((12.78, -20.58, -1.90, -4.46, -3.10, 13.52), (15.23, -20.64, -0.01, -3.20, -5.41, 10.98), (21.62, -19.78, 4.93, 0.62, -10.45, 3.97)) >> 15.23
((1.68, 1.78, 0.75, 1.72, -0.27, -2.25), (0.22, 0.34, 0.92, 0.85, 1.02, 1.23), (0.61, 0.72, 1.67, 0.74, 1.71, 0.31)) >> 0.22
((0.09, 0.02, -0.15, 0.05), (0.08, 0.08, 0.08, 0.08), (0.06, 0.02, 0.09, 0.14)) >> 0.08
((-16.1, 11.8, 16.9, -16.1), (-13.8, 12.6, -21.7, -13.8), (-13.4, 3.4, 18.5, -13.4)) >> -13.8
((0.00, 0.27, -2.08, -0.89), (-1.35, -1.50, 0.72, -1.48), (0.39, 1.54, 0.05, 0.69)) >> -1.35
((-0.132, -0.142, 0.139, -0.091, -0.208), (-0.084, -0.232, 0.124, -0.204, -0.148), (-0.085, -0.115, 0.079, 0.029, 0.229)) >> -0.084
---
array([[754, 179, 399, 385],
       [465, 668, 653, 826],
       [656, 613, 600, 720]]) ⇒ 826, 179

array([490, 797, 226, 432]) ⇒ 797, 226

array([[910, 318, 607, 373, 727, 194, 916],
       [616,  47,  19, 983, 720, 654, 106]]) ⇒ 983, 19

array([214, 101, 158,  11,   3,  44,   0]) ⇒ 214, 0

array([7744, 4644, 7594, 8538, 1429]) ⇒ 8538, 1429

array([[47, 62, 66, 30],
       [50, 83,  9, 38]]) ⇒ 83, 9

array([  2, -22, -19,  26,  37,   1, -29]) ⇒ 37, -29

array([[-27, -11,  30, -10,  30],
       [ 16, -25,  35,  -9,  15]]) ⇒ 35, -27

array([[8731, 4679, 5350, 4814],
       [7392, 2884, 2871, 2432]]) ⇒ 8731, 2432

array([-38,  12, -15,  37,  39,  21,  -4]) ⇒ 39, -38
---
[[ 3.32  0.53  7.03  2.47]
 [-5.42 -2.54  1.07  1.88]
 [ 0.39 -5.39 -0.05 -0.92]] ==> 0.39

[[ 2.48  2.87 -1.71 -3.01 -6.17 -0.67 -0.83]
 [ 3.43  3.01 -1.91 -1.90 -5.93 -1.53 -0.18]
 [ 1.59  4.03 -5.12  0.18 -3.28 -2.43 -1.86]] ==> 1.59

[[ 4.72  4.67 -4.37  4.34  2.19  5.33]
 [ 5.12  2.22 -6.94 -0.68 -2.32  3.90]
 [-1.74 -2.62  1.88  1.54 -1.44  0.25]] ==> -1.74

[[ 6.73  0.16  1.58 -0.22  0.19 -0.54]
 [-3.08 -0.63 -0.04  0.82 -0.83  0.88]
 [-3.97 -3.45 -4.52 -0.49 -0.26  0.62]] ==> -3.97

[[-1.58  5.49  4.19  2.19 -2.93  0.04]
 [-6.61  0.70 -5.12  4.67  3.03 -0.58]
 [ 0.11  1.89  2.10  2.57  0.49  1.10]] ==> 0.11

[[-0.85  3.90 -5.69 -1.22]
 [-1.83 -1.50  2.48 -1.28]
 [-0.72 -5.03 -4.55  1.33]] ==> -0.72

[[-0.13  4.49  1.22  1.32 -0.68  3.67 -1.93]
 [ 2.15  2.25  3.61  4.83  4.94  0.47  4.80]
 [-1.43  0.53  0.27 -0.85 -2.58  6.18 -2.95]] ==> -1.43

[[-5.40 -5.64  4.42  2.04]
 [-4.27 -3.94 -1.15  0.72]
 [ 1.74  0.58 -1.48 -4.36]] ==> 1.74
---
[[-2.05  1.57 -4.10 -4.01  5.18  1.64]
 [ 1.50 -1.36 -1.53 -2.30  6.89 -0.91]] ==> 6.89, 5.18

[[-4.74  0.25 -0.48 -1.02 -0.95 -0.36]
 [ 5.31  1.26  1.16  0.33  0.65  0.41]
 [ 3.15 -1.84 -0.29  1.56  1.09  0.23]] ==> 5.31, 3.15

[-0.06  3.88  4.38 -5.90  2.29] ==> 4.38, 3.88

[-1.11 -4.91  1.71 -5.86 -7.19  4.47 -2.12] ==> 4.47, 1.71

[5.52 4.40 4.88 3.88 4.22 2.52 6.54] ==> 6.54, 5.52

[[-0.45 -1.44 -2.69  1.17  1.91  2.25]
 [-1.28 -3.62 -6.47  3.25  4.78  4.73]
 [-0.30 -0.21 -0.74  0.59  0.96  0.67]] ==> 4.78, 4.73
